Below are the code and all the weights of a small trained network. Each question names an input and a class and asks about switching units off, where a switched-off unit gives its printed mean instead of its output.

import numpy as np


def w(rows, s, z=0):
    codes = np.array(rows[::2]) - 128.0
    scale = np.full(codes.shape[1], s)
    scale[-1] = z or s
    return codes * scale


def norm(h):
    return h / np.sqrt((h * h).mean(-1, keepdims=True) + 1e-5)


def f(y):
    return np.maximum(y, 0)


def log_softmax(a):
    a = a - a.max(-1, keepdims=True)
    return a - np.log(np.exp(a).sum(-1, keepdims=True))


def net(x, mask):
    res = np.array(x, float).reshape(1, 7) / 4 @ E
    u = 0
    for l in range(2):
        y = f(norm(res) @ A[l][:, :-1].T + A[l][:, -1])
        res = res + np.where(mask[u : u + 8], y, B[l][:, -1]) @ B[l][:, :-1]
        u += 8
    return log_softmax(norm(res)[-1] @ U[:, :-1].T + U[:, -1])


A, B = {}, {}
E = w([
[99,99,204,87,68,137],'x0',
[175,139,155,121,85,85],'x1',
[145,63,187,129,115,206],'x2',
[41,130,91,206,80,86],'x3',
[88,57,93,113,155,3],'x4',
[128,140,180,169,176,99],'x5',
[161,125,210,165,103,132],'x6',
],0.0045)
A[0] = w([
[150,193,187,127,44,138,73],'L0N1',
[2,151,105,80,180,143,187],'L0N2',
[114,133,77,167,60,130,140],'L0N3',
[146,182,108,124,186,133,52],'L0N4',
[48,115,111,154,150,168,133],'L0N5',
[199,60,94,130,156,152,137],'L0N6',
[87,152,155,129,131,21,6],'L0N7',
[111,164,77,138,73,103,32],'L0N8',
],0.0085,0.002)
B[0] = w([
[20,103,243,96,184,197,228],'L0N1',
[206,162,161,120,62,134,252],'L0N2',
[108,71,82,51,115,172,217],'L0N3',
[86,198,1,69,107,126,192],'L0N4',
[161,164,138,179,78,186,212],'L0N5',
[94,46,151,117,195,161,212],'L0N6',
[128,83,167,209,54,86,236],'L0N7',
[152,109,200,115,220,214,192],'L0N8',
],0.0057,0.0038)
A[1] = w([
[142,87,106,183,119,2,100],'L1N1',
[115,205,91,134,204,131,91],'L1N2',
[164,105,73,84,118,170,115],'L1N3',
[209,108,165,146,170,141,195],'L1N4',
[106,191,53,113,103,65,196],'L1N5',
[89,98,139,103,78,90,153],'L1N6',
[90,130,113,185,70,61,5],'L1N7',
[124,188,160,170,241,169,35],'L1N8',
],0.0082,0.0014)
B[1] = w([
[255,113,139,227,129,152,255],'L1N1',
[112,185,123,79,111,50,190],'L1N2',
[87,136,109,132,144,35,210],'L1N3',
[9,111,174,141,173,146,203],'L1N4',
[129,132,225,96,47,159,207],'L1N5',
[166,210,92,140,155,62,207],'L1N6',
[199,68,94,102,18,146,211],'L1N7',
[136,113,128,57,82,86,212],'L1N8',
],0.0073,0.0042)
U = w([
[37,77,247,120,143,206,172],'0',
[76,181,58,213,90,210,103],'1',
[208,105,111,211,35,82,158],'2',
[65,73,48,78,210,61,114],'3',
[88,233,109,35,94,73,142],'4',
[114,193,107,202,203,124,3],'5',
[162,110,166,210,221,72,81],'6',
],0.014,0.013)

Each question gives the input, the list of numbers given to net, and the class t.
The units are the neurons (one row each of A and B). Each row of codes is followed by its name. A weight is (code - 128) times the scale printed after its matrix; where a second scale follows, it is the last column's (A, B and U).
mask holds one flag per neuron, layer by layer. A switched-off neuron (its flag False) gives its mean, the last column of its row in B, instead of its output. The means were averaged over made-up inputs and are rounded, as every weight is.
A unit's drop is (log p(t) with every unit on - log p(t) with that unit switched off) / (log p(t) with every unit on - log p(t) with every unit switched off).
The circuit of an input: a set's keep is (log p(t) with only the set's units on - log p(t) with every unit switched off) / (log p(t) with every unit on - log p(t) with every unit switched off). Starting from the 12 units with the biggest drops (on a tie, the unit counted first), units are removed one at a time, each time the one whose removal leaves the highest keep (on an exact tie, the one counted first), for as long as the keep stays at least 0.8.
units of the circuit, in order: the units of the circuit, biggest drop first
unit that matters most: the unit with the biggest drop
top k neurons: the k neurons with the biggest drops, biggest first
k most important neurons of layer l: the k neurons of layer l with the biggest drops, biggest first
drop of u: that unit's drop, to one decimal
input [-4,4,-3,4,-7,3,8], class 0: units of the circuit, in order -> [L0N1]
input [4,6,-6,-2,4,-5,-7], class 2: units of the circuit, in order -> [L0N7, L1N1]
input [4,-6,0,0,-3,-5,-4], class 2: 2 most important neurons of layer 1 -> [L1N4, L1N2]
input [-3,0,-1,-4,-2,-7,-4], class 3: top 2 neurons -> [L0N6, L1N3]
input [-4,-4,3,1,-4,0,-3], class 4: top 3 neurons -> [L0N7, L1N1, L0N4]
input [-6,-5,0,-6,-5,3,3], class 4: units of the circuit, in order -> [L0N4, L1N8]
input [8,8,-2,-7,2,-4,1], class 0: top 2 neurons -> [L0N1, L0N4]
input [5,-1,-5,8,-1,-3,3], class 0: top 2 neurons -> [L0N8, L0N1]
input [-6,7,-4,1,-2,4,2], class 4: top 4 neurons -> [L0N4, L1N2, L0N8, L1N8]
input [6,-3,-4,8,-2,8,2], class 2: top 2 neurons -> [L0N7, L1N7]
input [-5,0,2,-7,-3,-6,-7], class 3: units of the circuit, in order -> [L0N6, L1N3]
input [-4,-1,2,7,-4,2,2], class 0: 2 most important neurons of layer 0 -> [L0N4, L0N8]
input [-8,5,3,-7,-5,3,-2], class 4: top 2 neurons -> [L0N4, L1N2]
input [-2,4,-3,-3,-5,3,2], class 4: unit that matters most -> L0N4
input [-8,8,1,-1,4,-6,-6], class 3: 2 most important neurons of layer 0 -> [L0N6, L0N8]
input [4,0,7,6,1,0,-4], class 1: 3 most important neurons of layer 0 -> [L0N5, L0N7, L0N3]
input [-6,1,4,6,0,-8,5], class 1: top 2 neurons -> [L0N1, L0N5]
input [8,-8,-3,5,0,7,6], class 2: 2 most important neurons of layer 0 -> [L0N8, L0N7]
input [7,-4,-1,-8,6,-8,0], class 3: top 2 neurons -> [L1N5, L0N6]
input [6,5,-1,4,-2,1,-1], class 0: drop of L0N1 -> 1.4
input [-3,3,-1,-3,-5,6,8], class 0: drop of L0N7 -> 0.0
input [-3,-8,1,-2,2,2,-6], class 4: drop of L0N4 -> 0.1
